Below is a small trained network, with its code and all its weights. Each question gives an input and a target symbol and asks what happens when units are switched off, that is, made to give their printed mean instead of their output.

import numpy as np


def w(rows, s, z=0):
    codes = np.array(rows[::2]) - 128.0
    scale = np.full(codes.shape[1], s)
    scale[-1] = z or s
    return codes * scale


def norm(h):
    return h / np.sqrt((h * h).mean(-1, keepdims=True) + 1e-5)


def f(y):
    return y / 2 * (1 + np.tanh(0.7978845608 * (y + 0.044715 * y**3)))


def softmax(a):
    e = np.exp(a - a.max(-1, keepdims=True))
    return e / e.sum(-1, keepdims=True)


def log_softmax(a):
    a = a - a.max(-1, keepdims=True)
    return a - np.log(np.exp(a).sum(-1, keepdims=True))


def net(x, mask):
    ids = ['ΓΘΛΦαβδεζημξπστ'.index(c) for c in x.split()]
    T = len(ids)
    res = E[ids] + P[:T]
    r = norm(res)
    for j in range(2):
        rows = slice(3 * j, 3 * j + 3)
        q, k, v = (r @ M[0][rows].T for M in (Q, K, V))
        z = softmax(np.where(np.tri(T) > 0, q @ k.T / 3**0.5, -1e9)) @ v
        o = O[0][rows]
        res = res + np.where(mask[j], z, o[:, -1]) @ o[:, :-1]
    y = f(norm(res) @ A[0][:, :-1].T + A[0][:, -1])
    res = res + np.where(mask[2:6], y, B[0][:, -1]) @ B[0][:, :-1]
    return log_softmax(norm(res)[-1] @ U[:, :-1].T + U[:, -1])


Q, K, V, O, A, B = {}, {}, {}, {}, {}, {}
E = w([
[124,111,133,155,152,154],'Γ',
[112,128,99,137,123,115],'Θ',
[139,116,144,156,161,119],'Λ',
[128,121,135,163,156,113],'Φ',
[131,128,143,127,129,90],'α',
[126,110,119,132,134,160],'β',
[142,113,159,131,147,138],'δ',
[252,119,71,128,120,138],'ε',
[129,122,118,104,114,99],'ζ',
[118,127,97,156,141,106],'η',
[122,115,114,159,158,145],'μ',
[139,131,122,157,140,85],'ξ',
[123,134,117,116,112,104],'π',
[144,126,159,114,121,103],'σ',
[123,119,139,109,118,128],'τ',
],0.034)
P = w([
[127,145,115,102,154,145],'0',
[125,107,142,149,68,149],'1',
[120,64,130,104,128,129],'2',
[136,179,114,79,187,159],'3',
[138,175,148,168,62,172],'4',
[131,52,164,172,100,68],'5',
[178,100,80,69,252,81],'6',
],0.015)
Q[0] = w([
[232,91,100,209,44,125],'h0',
[170,243,130,151,102,179],'h0',
[83,202,124,88,215,109],'h0',
[162,208,169,230,3,195],'h1',
[232,58,84,110,170,111],'h1',
[73,22,179,183,56,94],'h1',
],0.023)
K[0] = w([
[255,74,69,102,144,146],'h0',
[117,24,127,134,102,108],'h0',
[48,153,189,181,79,127],'h0',
[32,16,143,116,168,83],'h1',
[208,126,99,119,150,144],'h1',
[81,191,124,88,198,137],'h1',
],0.026)
V[0] = w([
[1,150,164,131,139,111],'h0',
[135,107,54,152,138,115],'h0',
[175,149,96,174,116,90],'h0',
[251,104,83,136,136,152],'h1',
[157,137,83,86,86,120],'h1',
[184,125,133,121,132,62],'h1',
],0.041)
O[0] = w([
[140,5,159,51,106,139,24],'h0',
[125,133,52,152,141,84,183],'h0',
[103,138,115,204,131,99,159],'h0',
[90,241,67,208,168,127,251],'h1',
[181,181,112,164,114,103,108],'h1',
[114,147,179,197,156,80,151],'h1',
],0.028,0.019)
A[0] = w([
[225,82,100,131,48,127,57],'n0',
[102,18,34,85,179,80,99],'n1',
[118,46,118,219,46,5,83],'n2',
[129,123,30,176,244,80,254],'n3',
],0.025,0.0036)
B[0] = w([
[161,201,124,215,74,138,148],'n0',
[118,165,163,228,44,80,177],'n1',
[111,57,62,103,205,251,182],'n2',
[169,115,185,6,113,64,252],'n3',
],0.024,0.029)
U = w([
[41,132,99,119,74,176,149],'Γ',
[180,106,124,181,52,99,133],'Θ',
[78,138,194,55,160,75,92],'Λ',
[48,84,174,174,94,104,116],'Φ',
[115,75,172,134,171,162,254],'α',
[146,169,64,44,141,157,119],'β',
[73,173,170,106,145,209,119],'δ',
[101,214,99,177,119,126,104],'ε',
[244,138,154,110,160,86,96],'ζ',
[138,60,71,96,145,77,124],'η',
[127,156,136,86,36,46,15],'μ',
[73,118,91,165,197,90,116],'ξ',
[159,109,93,154,150,193,203],'π',
[135,163,236,170,108,132,125],'σ',
[195,126,198,82,84,148,222],'τ',
],0.011,0.003)

Each question gives the input, a string of symbols that net reads in full, and the target symbol t.
The units are the heads (3 rows each of Q, K, V and O) and the neurons (one row each of A and B). Each row of codes is followed by its name. A weight is (code - 128) times the scale printed after its matrix; where a second scale follows, it is the last column's (O, A, B and U).
mask holds one flag per unit, heads first, then neurons. A switched-off unit (its flag False) gives its mean, the last column of its rows in O or B, instead of its output. The means were averaged over made-up inputs and are rounded, as every weight is.
A unit's drop is (log p(t) with every unit on - log p(t) with that unit switched off) / (log p(t) with every unit on - log p(t) with every unit switched off).
The circuit of an input: a set's keep is (log p(t) with only the set's units on - log p(t) with every unit switched off) / (log p(t) with every unit on - log p(t) with every unit switched off). Starting from all 6 units, units are removed one at a time, each time the one whose removal leaves the highest keep (on an exact tie, the one counted first), for as long as the keep stays at least 0.8.
units of the circuit, in order: the units of the circuit, biggest drop first
k most important neurons: the k neurons with the biggest drops, biggest first
which heads matter: for each layer, one digit per head in row order, 1 if its drop is at least 0.15 and else 0, layers parted by /
input σ μ δ ξ, target μ: which heads matter => 11
input Θ Φ μ τ, target Φ: which heads matter => 11
input Θ σ η, target Θ: 2 most important neurons => (n1, n0)
input μ π σ Φ τ, target σ: units of the circuit, in order => (h0, h1)
input δ δ α, target δ: units of the circuit, in order => (h0, n3)
input δ α ξ α Λ Φ, target α: which heads matter => 01
input ξ Λ η, target ξ: which heads matter => 11
input ξ π Λ α, target π: 3 most important neurons => (n2, n3, n0)
input Λ Λ ξ β, target Λ: which heads matter => 01
input β τ ξ ζ, target τ: units of the circuit, in order => (h0)
input Θ ξ τ, target Θ: which heads matter => 11
input η η α Λ β, target α: units of the circuit, in order => (h1, n2)
input π Λ μ, target π: which heads matter => 11
input ξ τ β ξ μ μ, target ξ: 2 most important neurons => (n2, n1)
input Θ α η Θ μ β, target Θ: most important neuron => (n1)
input σ τ Γ τ η Θ Θ, target η: units of the circuit, in order => (h0, n2, n3)
input α α η Θ ζ, target η: which heads matter => 10
input β π ξ, target β: which heads matter => 01
input μ τ Γ Γ Φ ξ μ, target Φ: which heads matter => 11
input β δ β, target β: which heads matter => 01
input Λ π ξ, target Λ: units of the circuit, in order => (h1, n3)
input β ξ β α, target ξ: 2 most important neurons => (n2, n1)
input π ξ Λ, target π: 3 most important neurons => (n2, n3, n0)
input δ α σ Γ μ ξ β, target μ: 3 most important neurons => (n1, n2, n3)
input ζ α δ β ζ δ μ, target ζ: which heads matter => 01
input Θ μ σ σ, target μ: which heads matter => 11
